Below is a small trained network, with its code and all its weights. Each question gives an input and a class and asks what happens when units are switched off, that is, made to give their printed mean instead of their output.

import numpy as np


def w(rows, s, z=0):
    codes = np.array(rows[::2]) - 128.0
    scale = np.full(codes.shape[1], s)
    scale[-1] = z or s
    return codes * scale


def f(y):
    return y / 2 * (1 + np.tanh(0.7978845608 * (y + 0.044715 * y**3)))


def log_softmax(a):
    a = a - a.max(-1, keepdims=True)
    return a - np.log(np.exp(a).sum(-1, keepdims=True))


def net(x, mask):
    res = np.array(x, float).reshape(1, 7) / 4 @ E
    y = f(res @ A[0][:, :-1].T + A[0][:, -1])
    res = res + np.where(mask, y, B[0][:, -1]) @ B[0][:, :-1]
    return log_softmax(res[-1] @ U[:, :-1].T + U[:, -1])


A, B = {}, {}
E = w([
[129,127,129],'x0',
[129,130,126],'x1',
[132,128,127],'x2',
[214,98,109],'x3',
[185,248,76],'x4',
[127,126,129],'x5',
[79,98,1],'x6',
],0.0049)
A[0] = w([
[98,83,147,35],'N0',
[124,151,186,76],'N1',
[137,149,130,94],'N2',
[125,140,162,73],'N3',
[141,142,167,78],'N4',
[116,115,81,62],'N5',
[137,188,110,42],'N6',
[138,165,107,11],'N7',
[132,145,168,28],'N8',
[101,151,138,228],'N9',
[108,120,86,54],'N10',
[166,96,116,105],'N11',
[131,110,112,84],'N12',
[122,133,145,92],'N13',
[103,113,90,47],'N14',
[123,122,94,42],'N15',
[125,136,161,28],'N16',
[129,186,112,51],'N17',
[141,151,196,19],'N18',
[119,125,133,34],'N19',
[125,134,146,62],'N20',
[104,123,87,77],'N21',
[117,135,158,94],'N22',
[138,168,109,50],'N23',
[136,163,125,23],'N24',
[108,116,91,34],'N25',
[130,133,135,112],'N26',
[120,130,125,71],'N27',
[98,134,113,10],'N28',
[114,94,138,58],'N29',
[125,116,129,110],'N30',
[145,137,113,85],'N31',
[90,87,150,47],'N32',
[110,117,84,56],'N33',
[127,143,168,71],'N34',
[4,202,163,3],'N35',
[125,106,126,57],'N36',
[128,145,108,27],'N37',
[124,154,119,109],'N38',
[106,143,158,78],'N39',
[101,120,78,53],'N40',
[137,183,110,34],'N41',
[119,114,116,61],'N42',
[113,110,105,30],'N43',
[115,82,139,35],'N44',
],0.018,0.0047)
B[0] = w([
[123,65,198,159],'N0',
[113,188,148,177],'N1',
[136,122,128,116],'N2',
[129,156,154,125],'N3',
[131,174,125,143],'N4',
[130,178,153,147],'N5',
[115,57,196,155],'N6',
[142,97,192,110],'N7',
[145,171,173,116],'N8',
[55,142,106,251],'N9',
[126,180,157,137],'N10',
[196,104,131,142],'N11',
[150,131,147,111],'N12',
[129,138,153,112],'N13',
[128,168,144,136],'N14',
[142,154,172,108],'N15',
[146,151,178,102],'N16',
[110,75,182,148],'N17',
[125,212,146,171],'N18',
[146,126,184,81],'N19',
[139,138,159,97],'N20',
[115,181,148,150],'N21',
[122,144,155,131],'N22',
[126,91,173,127],'N23',
[139,112,171,101],'N24',
[135,174,164,122],'N25',
[132,132,133,118],'N26',
[137,132,165,93],'N27',
[160,145,149,90],'N28',
[134,91,168,129],'N29',
[131,124,140,121],'N30',
[152,111,137,112],'N31',
[109,75,188,173],'N32',
[124,178,156,141],'N33',
[126,165,152,135],'N34',
[255,73,37,223],'N35',
[148,118,154,99],'N36',
[149,121,173,90],'N37',
[119,112,139,127],'N38',
[128,138,147,125],'N39',
[112,193,152,157],'N40',
[114,81,176,143],'N41',
[144,134,161,100],'N42',
[146,150,166,103],'N43',
[141,71,182,136],'N44',
],0.033,0.0029)
U = w([
[145,73,199,99],'0',
[182,175,173,4],'1',
[165,116,137,230],'2',
[254,108,134,121],'3',
[153,115,142,171],'4',
],0.011,0.0033)

Each question gives the input, the list of numbers given to net, and the class t.
The units are the neurons (one row each of A and B). Each row of codes is followed by its name. A weight is (code - 128) times the scale printed after its matrix; where a second scale follows, it is the last column's (A, B and U).
mask holds one flag per neuron, in row order. A switched-off neuron (its flag False) gives its mean, the last column of its row in B, instead of its output. The means were averaged over made-up inputs and are rounded, as every weight is.
A unit's drop is (log p(t) with every unit on - log p(t) with that unit switched off) / (log p(t) with every unit on - log p(t) with every unit switched off).
The circuit of an input: a set's keep is (log p(t) with only the set's units on - log p(t) with every unit switched off) / (log p(t) with every unit on - log p(t) with every unit switched off). Starting from the 12 units with the biggest drops (on a tie, the unit counted first), units are removed one at a time, each time the one whose removal leaves the highest keep (on an exact tie, the one counted first), for as long as the keep stays at least 0.8.
circuit, biggest first: the units of the circuit, biggest drop first
most important unit: the unit with the biggest drop
top k neurons: the k neurons with the biggest drops, biggest first
drop when u is switched off: that unit's drop, to one decimal
input [-5,-3,2,7,0,1,-8], class 1: most important unit -> N18
input [8,4,4,-4,6,-4,-1], class 0: circuit, biggest first -> [N6, N17]
input [-1,1,-8,8,-5,6,-1], class 3: circuit, biggest first -> [N11, N9]
input [-3,6,2,4,7,8,8], class 1: top 2 neurons -> [N40, N5]
input [4,4,-2,4,5,-5,2], class 0: top 2 neurons -> [N35, N6]
input [-4,-1,-6,-5,-7,4,3], class 0: top 2 neurons -> [N32, N0]
input [-8,-8,-5,-7,-4,7,7], class 1: top 2 neurons -> [N40, N21]
input [3,1,5,-6,5,-4,-1], class 3: top 2 neurons -> [N35, N32]
input [-4,-2,-7,-7,8,-8,-7], class 0: top 4 neurons -> [N6, N17, N41, N9]
input [0,5,-5,-7,-8,-6,0], class 0: top 3 neurons -> [N32, N0, N44]
input [0,-3,1,5,7,1,7], class 0: drop when N6 is switched off -> 0.3
input [-5,1,-8,-8,-7,0,-7], class 3: drop when N35 is switched off -> 3.2
input [-7,4,5,-7,4,0,-1], class 3: drop when N35 is switched off -> 1.8
